Below are the code and all the weights of a small trained network. Each question names an input and a target symbol and asks about switching units off, where a switched-off unit gives its printed mean instead of its output.

import numpy as np


def w(rows, s, z=0):
    codes = np.array(rows[::2]) - 128.0
    scale = np.full(codes.shape[1], s)
    scale[-1] = z or s
    return codes * scale


def f(y):
    return np.maximum(y, 0)


def softmax(a):
    e = np.exp(a - a.max(-1, keepdims=True))
    return e / e.sum(-1, keepdims=True)


def log_softmax(a):
    a = a - a.max(-1, keepdims=True)
    return a - np.log(np.exp(a).sum(-1, keepdims=True))


def net(x, mask):
    ids = ['Ξαβγδζημπτφψω'.index(c) for c in x.split()]
    T = len(ids)
    res = E[ids] + P[:T]
    r = res
    for j in range(3):
        rows = slice(4 * j, 4 * j + 4)
        q, k, v = (r @ M[0][rows].T for M in (Q, K, V))
        z = softmax(np.where(np.tri(T) > 0, q @ k.T / 4**0.5, -1e9)) @ v
        o = O[0][rows]
        res = res + np.where(mask[j], z, o[:, -1]) @ o[:, :-1]
    y = f(res @ A[0][:, :-1].T + A[0][:, -1])
    res = res + np.where(mask[3:7], y, B[0][:, -1]) @ B[0][:, :-1]
    return log_softmax(res[-1] @ U[:, :-1].T + U[:, -1])


Q, K, V, O, A, B = {}, {}, {}, {}, {}, {}
E = w([
[134,179,124,180],'Ξ',
[131,172,130,185],'α',
[136,175,122,181],'β',
[150,173,107,190],'γ',
[176,168,104,149],'δ',
[112,145,112,112],'ζ',
[131,136,102,42],'η',
[163,165,29,78],'μ',
[73,120,118,105],'π',
[44,189,67,136],'τ',
[78,155,127,135],'φ',
[92,229,152,59],'ψ',
[74,66,65,253],'ω',
],0.017)
P = w([
[108,45,205,122],'0',
[63,172,88,148],'1',
[146,39,204,83],'2',
[100,174,54,107],'3',
[157,83,208,65],'4',
[112,176,10,65],'5',
[180,99,203,50],'6',
],0.011)
Q[0] = w([
[152,223,128,140],'H1',
[53,195,94,163],'H1',
[153,186,148,168],'H1',
[241,156,210,41],'H1',
[173,203,119,252],'H2',
[160,170,179,115],'H2',
[92,44,57,148],'H2',
[166,169,152,142],'H2',
[160,114,115,136],'H3',
[82,129,107,136],'H3',
[103,103,152,123],'H3',
[124,71,109,144],'H3',
],0.022)
K[0] = w([
[244,133,129,121],'H1',
[127,66,143,228],'H1',
[203,149,93,157],'H1',
[234,206,167,7],'H1',
[231,85,212,141],'H2',
[75,140,175,126],'H2',
[162,92,4,134],'H2',
[145,121,179,119],'H2',
[106,131,118,109],'H3',
[133,181,188,147],'H3',
[123,114,172,155],'H3',
[74,138,189,139],'H3',
],0.02)
V[0] = w([
[194,170,122,219],'H1',
[160,110,146,167],'H1',
[194,39,51,89],'H1',
[116,86,71,101],'H1',
[194,156,173,155],'H2',
[112,202,77,134],'H2',
[112,144,131,121],'H2',
[126,141,120,109],'H2',
[99,78,77,165],'H3',
[143,187,194,80],'H3',
[2,103,73,144],'H3',
[207,90,91,164],'H3',
],0.0099)
O[0] = w([
[147,164,130,254,1],'H1',
[122,116,132,175,75],'H1',
[131,51,60,166,156],'H1',
[117,97,92,124,103],'H1',
[173,125,112,113,93],'H2',
[138,138,134,203,198],'H2',
[126,138,141,145,172],'H2',
[119,119,133,148,194],'H2',
[109,98,118,179,84],'H3',
[138,162,151,65,168],'H3',
[60,102,130,117,183],'H3',
[168,116,93,188,89],'H3',
],0.015,0.0015)
A[0] = w([
[34,212,48,163,2],'N1',
[1,177,114,82,88],'N2',
[96,241,94,145,46],'N3',
[114,106,197,96,135],'N4',
],0.0088,0.0055)
B[0] = w([
[148,213,208,8,210],'N1',
[195,140,91,203,254],'N2',
[101,61,71,120,215],'N3',
[82,125,174,137,214],'N4',
],0.013,0.0081)
U = w([
[130,110,156,118,158],'Ξ',
[145,126,142,110,51],'α',
[112,101,145,118,159],'β',
[133,124,151,121,66],'γ',
[64,176,90,108,254],'δ',
[89,104,112,146,154],'ζ',
[147,126,154,144,107],'η',
[137,105,158,120,166],'μ',
[149,89,129,61,101],'π',
[137,138,39,113,170],'τ',
[136,128,136,114,55],'φ',
[176,135,190,79,9],'ψ',
[252,108,159,122,73],'ω',
],0.011,0.0059)

Each question gives the input, a string of symbols that net reads in full, and the target symbol t.
The units are the heads (4 rows each of Q, K, V and O) and the neurons (one row each of A and B). Each row of codes is followed by its name. A weight is (code - 128) times the scale printed after its matrix; where a second scale follows, it is the last column's (O, A, B and U).
mask holds one flag per unit, heads first, then neurons. A switched-off unit (its flag False) gives its mean, the last column of its rows in O or B, instead of its output. The means were averaged over made-up inputs and are rounded, as every weight is.
A unit's drop is (log p(t) with every unit on - log p(t) with that unit switched off) / (log p(t) with every unit on - log p(t) with every unit switched off).
The circuit of an input: a set's keep is (log p(t) with only the set's units on - log p(t) with every unit switched off) / (log p(t) with every unit on - log p(t) with every unit switched off). Starting from all 7 units, units are removed one at a time, each time the one whose removal leaves the highest keep (on an exact tie, the one counted first), for as long as the keep stays at least 0.8.
units of the circuit, in order: the units of the circuit, biggest drop first
most important unit: the unit with the biggest drop
top k neurons: the k neurons with the biggest drops, biggest first
heads that matter: for each layer, one digit per head in row order, 1 if its drop is at least 0.15 and else 0, layers parted by /
drop of u: that unit's drop, to one decimal
input δ δ ψ, target ψ: most important unit : H1
input β π γ η η δ δ, target π: heads that matter : 100
input ψ α φ, target ψ: top 2 neurons : (N3; N4)
input δ δ δ γ δ δ α, target ω: units of the circuit, in order : (H3; H2)
input δ δ β, target ω: heads that matter : 111
input δ δ ω, target ζ: units of the circuit, in order : (H3; H1)
input η δ δ ζ δ π ω, target ζ: units of the circuit, in order : (H1; N1)
input γ δ δ η α, target π: units of the circuit, in order : (H1; H2)
input γ β η δ ψ δ μ, target ψ: top 2 neurons : (N2; N3)
input η η Ξ δ δ μ, target δ: top 2 neurons : (N1; N2)
input ψ ζ δ, target ψ: top 2 neurons : (N3; N4)
input η γ η η, target τ: top 2 neurons : (N2; N1)
input δ δ γ, target ω: top 2 neurons : (N4; N3)
input ω δ ζ, target ζ: most important unit : H3
input φ ζ δ τ ψ, target ψ: drop of H1 : 1.0
input α η η δ γ, target π: drop of H3 : 0.1
input ζ δ δ η δ η ζ, target π: drop of N3 : -0.1
